Below are the code and all the weights of a small trained network. Each question names an input and a class and asks about switching units off, where a switched-off unit gives its printed mean instead of its output.

import numpy as np


def w(rows, s, z=0):
    codes = np.array(rows[::2]) - 128.0
    scale = np.full(codes.shape[1], s)
    scale[-1] = z or s
    return codes * scale


def f(y):
    return np.maximum(y, 0)


def log_softmax(a):
    a = a - a.max(-1, keepdims=True)
    return a - np.log(np.exp(a).sum(-1, keepdims=True))


def net(x, mask):
    res = np.array(x, float).reshape(1, 8) / 4 @ E
    y = f(res @ A[0][:, :-1].T + A[0][:, -1])
    res = res + np.where(mask, y, B[0][:, -1]) @ B[0][:, :-1]
    return log_softmax(res[-1] @ U[:, :-1].T + U[:, -1])


A, B = {}, {}
E = w([
[166,254,117,89],'x0',
[143,223,247,141],'x1',
[93,71,86,139],'x2',
[134,117,213,80],'x3',
[52,193,137,232],'x4',
[236,143,97,240],'x5',
[235,112,149,234],'x6',
[169,31,94,47],'x7',
],0.0057)
A[0] = w([
[168,91,211,97,211],'n1',
[113,145,191,122,127],'n2',
[163,136,150,125,92],'n3',
[176,107,57,69,83],'n4',
[107,152,68,107,124],'n5',
[70,81,167,108,24],'n6',
[157,157,54,187,253],'n7',
[191,62,161,127,102],'n8',
[163,127,88,177,29],'n9',
[153,143,168,145,208],'n10',
[99,139,40,209,22],'n11',
[168,139,124,148,119],'n12',
[212,72,180,134,59],'n13',
[122,254,169,119,50],'n14',
[158,178,159,134,15],'n15',
],0.013,0.0039)
B[0] = w([
[84,97,113,189,216],'n1',
[74,141,128,124,188],'n2',
[135,110,148,107,157],'n3',
[113,181,27,73,205],'n4',
[145,182,145,107,175],'n5',
[74,165,160,44,173],'n6',
[141,141,108,218,254],'n7',
[96,92,73,157,198],'n8',
[136,103,87,128,180],'n9',
[98,121,142,154,204],'n10',
[250,72,153,172,201],'n11',
[124,93,130,113,174],'n12',
[87,52,109,147,202],'n13',
[144,169,240,192,251],'n14',
[136,76,153,106,176],'n15',
],0.022,0.0083)
U = w([
[104,87,127,198,181],'0',
[233,123,120,194,159],'1',
[99,121,150,109,126],'2',
[220,167,57,49,94],'3',
[80,27,131,162,51],'4',
[90,53,236,4,28],'5',
[141,168,255,173,116],'6',
[103,183,119,242,254],'7',
],0.0078,0.0033)

Each question gives the input, the list of numbers given to net, and the class t.
The units are the neurons (one row each of A and B). Each row of codes is followed by its name. A weight is (code - 128) times the scale printed after its matrix; where a second scale follows, it is the last column's (A, B and U).
mask holds one flag per neuron, in row order. A switched-off neuron (its flag False) gives its mean, the last column of its row in B, instead of its output. The means were averaged over made-up inputs and are rounded, as every weight is.
A unit's drop is (log p(t) with every unit on - log p(t) with that unit switched off) / (log p(t) with every unit on - log p(t) with every unit switched off).
The circuit of an input: a set's keep is (log p(t) with only the set's units on - log p(t) with every unit switched off) / (log p(t) with every unit on - log p(t) with every unit switched off). Starting from the 12 units with the biggest drops (on a tie, the unit counted first), units are removed one at a time, each time the one whose removal leaves the highest keep (on an exact tie, the one counted first), for as long as the keep stays at least 0.8.
units of the circuit, in order: the units of the circuit, biggest drop first
top k neurons: the k neurons with the biggest drops, biggest first
drop when u is switched off: that unit's drop, to one decimal
input [4,2,4,6,-5,8,-6,7], class 4: units of the circuit, in order : [n13; n14]
input [-1,-3,-1,-8,-5,-6,4,-4], class 3: units of the circuit, in order : [n14; n1; n13]
input [5,3,-4,1,8,-1,7,7], class 6: units of the circuit, in order : [n14; n4]
input [8,6,-8,-1,-7,2,0,-1], class 6: units of the circuit, in order : [n14]
input [-1,4,-6,-6,-2,5,6,-1], class 0: units of the circuit, in order : [n13; n12]
input [-6,5,-5,3,6,8,-2,0], class 6: units of the circuit, in order : [n4; n8]
input [-7,0,1,1,-2,-3,-3,-7], class 5: units of the circuit, in order : [n7; n6]
input [-7,8,1,-7,-2,-1,-4,0], class 2: units of the circuit, in order : [n14; n7; n13]
input [-7,-5,2,4,-5,-3,-2,-3], class 5: top 2 neurons : [n6; n7]
input [-4,-5,-3,8,4,-7,3,0], class 5: units of the circuit, in order : [n6; n7]
input [-2,-6,6,0,-2,-6,-3,1], class 3: top 2 neurons : [n4; n14]
input [3,-6,-8,5,-2,8,-8,-3], class 6: top 2 neurons : [n8; n1]
input [1,1,-1,4,-7,4,-5,8], class 4: units of the circuit, in order : [n13; n14]
input [-2,-6,2,7,-4,-6,-4,0], class 5: units of the circuit, in order : [n6]
input [0,-2,-3,0,6,-4,-5,8], class 5: top 2 neurons : [n7; n6]
input [1,-6,-2,-5,-1,-6,4,-1], class 3: top 2 neurons : [n14; n1]
input [3,-4,6,-6,2,-2,4,5], class 1: top 2 neurons : [n11; n7]
input [-4,3,-3,-7,8,2,-7,-2], class 1: top 2 neurons : [n11; n6]
input [6,-7,-2,-8,8,-6,-3,-1], class 1: drop when n11 is switched off : 0.6
input [-7,-6,-1,8,5,8,7,-2], class 4: units of the circuit, in order : [n13]
input [8,4,5,7,-6,-3,2,-7], class 6: drop when n14 is switched off : 0.2
input [1,8,-7,-5,-6,-1,-6,-1], class 6: drop when n14 is switched off : 0.2
input [-5,4,-1,5,7,5,-4,-5], class 6: drop when n13 is switched off : 0.0
input [-4,4,2,-2,-6,2,5,-8], class 4: top 2 neurons : [n14; n13]
